Below are the code and all the weights of a small trained network. Each question names an input and a target symbol and asks about switching units off, where a switched-off unit gives its printed mean instead of its output.

import numpy as np


def w(rows, s, z=0):
    codes = np.array(rows[::2]) - 128.0
    scale = np.full(codes.shape[1], s)
    scale[-1] = z or s
    return codes * scale


def f(y):
    return y / 2 * (1 + np.tanh(0.7978845608 * (y + 0.044715 * y**3)))


def softmax(a):
    e = np.exp(a - a.max(-1, keepdims=True))
    return e / e.sum(-1, keepdims=True)


def log_softmax(a):
    a = a - a.max(-1, keepdims=True)
    return a - np.log(np.exp(a).sum(-1, keepdims=True))


def net(x, mask):
    ids = ['βγδζθλμ'.index(c) for c in x.split()]
    T = len(ids)
    res = E[ids] + P[:T]
    r = res
    for j in range(2):
        rows = slice(2 * j, 2 * j + 2)
        q, k, v = (r @ M[0][rows].T for M in (Q, K, V))
        z = softmax(np.where(np.tri(T) > 0, q @ k.T / 2**0.5, -1e9)) @ v
        o = O[0][rows]
        res = res + np.where(mask[j], z, o[:, -1]) @ o[:, :-1]
    y = f(res @ A[0][:, :-1].T + A[0][:, -1])
    res = res + np.where(mask[2:18], y, B[0][:, -1]) @ B[0][:, :-1]
    return log_softmax(res[-1] @ U[:, :-1].T + U[:, -1])


Q, K, V, O, A, B = {}, {}, {}, {}, {}, {}
E = w([
[89,94,125,214,90],'β',
[106,73,122,76,108],'γ',
[171,168,172,117,59],'δ',
[165,107,227,137,253],'ζ',
[26,136,132,171,174],'θ',
[136,188,75,184,137],'λ',
[183,154,153,123,181],'μ',
],0.025)
P = w([
[246,158,4,217,200],'0',
[206,140,26,211,175],'1',
[193,144,35,192,120],'2',
[148,145,66,189,70],'3',
[147,127,67,179,63],'4',
[132,136,64,174,40],'5',
[139,122,53,193,46],'6',
[120,118,89,168,45],'7',
[141,133,67,206,43],'8',
],0.0035)
Q[0] = w([
[110,154,146,194,110],'head 1',
[163,134,121,212,254],'head 1',
[142,34,202,156,195],'head 2',
[104,123,140,96,134],'head 2',
],0.012)
K[0] = w([
[114,71,60,70,83],'head 1',
[77,36,106,106,119],'head 1',
[210,251,126,201,142],'head 2',
[126,121,161,87,161],'head 2',
],0.013)
V[0] = w([
[63,150,136,179,123],'head 1',
[138,59,100,138,100],'head 1',
[174,255,187,167,143],'head 2',
[69,168,108,83,165],'head 2',
],0.009)
O[0] = w([
[243,83,127,254,89,237],'head 1',
[109,21,140,84,227,151],'head 1',
[241,181,105,102,197,255],'head 2',
[37,179,146,169,193,125],'head 2',
],0.0078,0.0036)
A[0] = w([
[125,161,72,172,110,155],'neuron 1',
[171,31,108,153,9,58],'neuron 2',
[101,105,164,162,211,145],'neuron 3',
[195,163,189,76,137,88],'neuron 4',
[47,172,108,108,125,89],'neuron 5',
[105,134,128,182,93,119],'neuron 6',
[108,75,126,239,139,86],'neuron 7',
[182,218,184,152,184,66],'neuron 8',
[71,28,177,114,174,139],'neuron 9',
[204,90,102,133,111,207],'neuron 10',
[139,203,101,96,107,66],'neuron 11',
[74,117,135,142,92,51],'neuron 12',
[123,88,200,90,151,4],'neuron 13',
[89,178,166,46,92,222],'neuron 14',
[124,135,179,74,143,58],'neuron 15',
[148,186,114,206,156,152],'neuron 16',
],0.012,0.0046)
B[0] = w([
[160,61,119,116,101,200],'neuron 1',
[111,142,78,71,145,164],'neuron 2',
[174,112,76,125,42,185],'neuron 3',
[97,197,164,124,57,185],'neuron 4',
[113,135,93,73,85,147],'neuron 5',
[200,133,174,91,139,168],'neuron 6',
[123,175,181,123,132,202],'neuron 7',
[60,92,85,161,86,248],'neuron 8',
[137,138,154,226,246,157],'neuron 9',
[166,180,183,31,195,198],'neuron 10',
[171,157,65,207,153,148],'neuron 11',
[168,112,77,1,72,144],'neuron 12',
[199,134,96,107,101,145],'neuron 13',
[222,81,207,159,172,139],'neuron 14',
[123,141,18,117,34,140],'neuron 15',
[100,98,163,158,108,247],'neuron 16',
],0.0069,0.018)
U = w([
[123,129,255,180,146,193],'β',
[233,84,194,90,201,196],'γ',
[191,58,146,89,103,143],'δ',
[226,94,67,162,126,3],'ζ',
[96,234,170,154,200,135],'θ',
[96,121,128,124,52,130],'λ',
[159,208,157,117,146,48],'μ',
],0.0073,0.0043)

Each question gives the input, a string of symbols that net reads in full, and the target symbol t.
The units are the heads (2 rows each of Q, K, V and O) and the neurons (one row each of A and B). Each row of codes is followed by its name. A weight is (code - 128) times the scale printed after its matrix; where a second scale follows, it is the last column's (O, A, B and U).
mask holds one flag per unit, heads first, then neurons. A switched-off unit (its flag False) gives its mean, the last column of its rows in O or B, instead of its output. The means were averaged over made-up inputs and are rounded, as every weight is.
A unit's drop is (log p(t) with every unit on - log p(t) with that unit switched off) / (log p(t) with every unit on - log p(t) with every unit switched off).
The circuit of an input: a set's keep is (log p(t) with only the set's units on - log p(t) with every unit switched off) / (log p(t) with every unit on - log p(t) with every unit switched off). Starting from the 12 units with the biggest drops (on a tie, the unit counted first), units are removed one at a time, each time the one whose removal leaves the highest keep (on an exact tie, the one counted first), for as long as the keep stays at least 0.8.
units of the circuit, in order: the units of the circuit, biggest drop first
top k neurons: the k neurons with the biggest drops, biggest first
heads that matter: for each layer, one digit per head in row order, 1 if its drop is at least 0.15 and else 0, layers parted by /
drop of u: that unit's drop, to one decimal
input ζ λ β δ, target γ: units of the circuit, in order => [head 2; neuron 14; neuron 8; neuron 10]
input λ λ λ δ λ λ μ, target θ: heads that matter => 01
input β ζ λ λ λ λ μ μ γ, target γ: units of the circuit, in order => [neuron 8; head 2]
input λ θ ζ δ, target β: units of the circuit, in order => [head 2; neuron 14; neuron 3]
input θ ζ λ λ ζ, target β: top 3 neurons => [neuron 4; neuron 8; neuron 16]
input λ λ λ β μ λ λ δ, target γ: top neuron => [neuron 8]
input λ λ λ λ λ λ λ δ, target μ: top 2 neurons => [neuron 4; neuron 10]
input μ λ θ λ, target β: top 2 neurons => [neuron 16; neuron 7]
input β γ ζ λ, target λ: heads that matter => 01
input ζ λ λ ζ λ γ, target γ: top 2 neurons => [neuron 8; neuron 14]
input ζ ζ λ μ ζ μ δ, target μ: drop of neuron 10 => 0.1
input λ δ λ μ λ ζ ζ, target λ: drop of head 1 => 0.3
input λ λ ζ μ μ θ μ, target β: drop of head 2 => -0.1
input λ λ β λ, target γ: top neuron => [neuron 8]
